[[146 135 145 150 107 126]
 [145 133 144 150 107 125]
 [110 122 112 106 149 130]
 [111 124 111 106 149 130]
 [155 141 127 114 112 142]
 [154 140 127 114 113 141]
 [134 110 103 118 120 148]
 [122 144 153 139 135 109]
 [122 144 153 138 136 107]
 [101 115 128 143 143 113]
 [127 103 120 153 115 131]] value 130

[[122 138 129 128 132 127 140 124 132 122 124 133 137 131]
 [123 107 133 124 123 138 119 122 119 142 125 124 136 122]
 [119 125 140 122 129 138 138 121 121 132 124 133 137 128]
 [135 123 133 125 135 120 144 125 141 124 128 131 139 130]
 [122 136 143 130 123 137 140 123 125 132 125 138 128 127]
 [110 137 138 126 129 136 132 124 124 122 134 133 145 130]
 [119 125 132 132 134 125 129 124 144 125 131 123 139 125]
 [136 120 130 136 123 129 119 124 115 130 128 117 133 125]] value 128

[[144 137 129 128 127 137 110]
 [145 138 131 130 129 136 111]
 [150 141 131 130 129 139 105]
 [145 137 129 127 126 138 108]
 [147 138 129 127 126 140 104]
 [122 125 127 127 128 125 134]
 [148 139 131 130 128 139 107]
 [110 118 125 125 127 119 145]
 [147 139 132 131 130 136 111]
 [122 125 128 130 130 123 137]] value 105

[[127 117 133 128 102 121]
 [126 117 126 127 104 120]
 [126 122 140 128 121 124]
 [120 124 130 129 148 123]
 [126 118 136 128 107 122]] value 124

[[132 106 109 132 109 143 105 131 110 107 133]
 [125 148 146 124 146 114 150 125 145 147 123]
 [130 112 114 131 114 138 111 131 114 113 132]
 [126 138 136 126 136 121 138 127 136 137 126]
 [127 134 133 127 133 124 134 127 133 133 126]
 [126 138 137 126 137 121 139 127 136 138 126]
 [130 120 121 130 121 134 119 129 121 120 130]
 [124 153 150 123 150 111 155 124 149 152 122]
 [129 125 126 129 126 130 125 128 126 125 129]
 [125 149 147 124 147 113 151 124 146 148 122]
 [132 105 108 132 107 144 103 132 108 106 134]
 [130 114 116 131 116 137 113 131 116 115 132]] value 132

[[156 133 133 138 142 157 134]
 [156 133 133 138 142 157 134]
 [128 128 128 128 128 128 128]
 [128 150 151 145 141 127 150]
 [157 134 133 139 143 158 134]] value 128

[[134 128 127 114 134 144 128 149 129 123 120 131 128 115 138]
 [134 135 131 113 117 123 125 133 126 137 133 124 130 125 139]
 [137 135 136 123 134 117 111 120 109 127 127 143 122 128 117]
 [145 115 129 140 131 121 122 120 121 143 131 132 132 143 138]
 [131 124 133 125 129 146 126 138 140 111 131 127 124 117 121]
 [135 127 133 132 127 121 123 112 115 126 134 126 130 134 130]
 [123 126 128 130 125 131 147 119 116 122 125 113 136 121 127]
 [138 121 133 130 128 115 120 124 126 149 132 141 124 132 132]
 [125 127 134 134 123 128 139 121 110 114 114 130 131 129 130]] value 117

[[143 124 122 124 119 131 120 135 139]
 [123 143 132 142 123 114 131 128 134]
 [123 119 135 131 138 134 137 122 115]
 [126 136 138 126 133 120 129 126 139]
 [117 115 137 125 145 140 137 117 106]
 [124 112 125 119 138 145 127 124 112]
 [129 118 128 125 132 135 129 128 118]
 [136 122 124 120 127 128 127 134 134]
 [135 132 117 136 112 126 124 136 134]
 [126 127 126 115 136 119 135 133 138]
 [125 138 138 129 132 116 132 127 139]
 [123 134 141 123 139 122 131 122 135]] value 115

[[141 110 138 114 127 119 141 153 137 117 112]
 [112 136 112 148 119 146 109 117 107 143 149]
 [142 116 150 105 146 111 146 136 142 108 106]
 [116 141 106 150 121 145 109 116 111 150 148]
 [128 136 141 107 140 110 143 124 147 118 113]
 [130 114 107 147 117 146 117 145 112 141 131]
 [130 137 138 106 134 117 140 112 148 116 110]] value 106
---
[[128 138 121 116 116 109]
 [116 101 157 155 135 154]
 [140 126 138 141 132 153]] | 154

[[142 126 138 122]
 [136 120 117 120]
 [119 100 129 128]] | 120

[[133 140 137 106 125 143]
 [121 104 122 122 137 142]
 [136 142 118 133 152 135]] | 142

[[120 140 137 123 135 131]
 [131 134 134 137 134 106]
 [136 123 124 136 125 117]] | 106

[[146 129 106 155 117 136 142]
 [148 138 143 128 136 140 137]
 [105 122 142 126 139 115 115]] | 137

[[134 139 140 147 121 103 127]
 [105 121 154 129 146 138 154]
 [142 136 116 132 117 117 112]] | 154

[[122 109 121 129 140 122]
 [114 119 121 120 131 123]
 [124 122 120 103 149 130]] | 123

[[130 145 127 144 150 141]
 [133 140 129 128 150 127]
 [125 147 128 149 149 150]] | 127

[[121 132 147 129 126 110]
 [132 142 150 122 123 136]
 [123 127 134 131 128 115]] | 136
---
[[112 127 128 128 128]
 [155 156 149 148 149]] yields 128

[[131 113 111 113 136 135]
 [141 128 114 101 133 134]
 [127 136 133 121 123 125]] yields 135

[119 155 117 128 132] yields 132

[[137 140 121 143 134 125 102]
 [131 144 129 146 132 119 142]
 [125 105 120 142 137 141 151]] yields 102

[122 142 156 136 146 148 115] yields 115

[[113 131 121 127]
 [151 124 120 124]
 [125 144 151 117]] yields 127

[126 115 143 128  98 120] yields 120
---
[[129 136 127 128 152]
 [130 126 133 128 110]
 [128 126 120 126 135]] value 129

[101 122  98 137 137 120] value 101

[151 158 151 143 149] value 151

[[128 118 108 117 144]
 [114 154 145 136 141]] value 128

[[147 154 153 151]
 [130 101 103 102]] value 147

[119 125 128 115 130 156 102] value 119

[[ 99 112 112 111]
 [124 108 109 108]] value 99

[[112 143 126 117 133 106 157]
 [121 118 133 112 138 146 124]] value 112
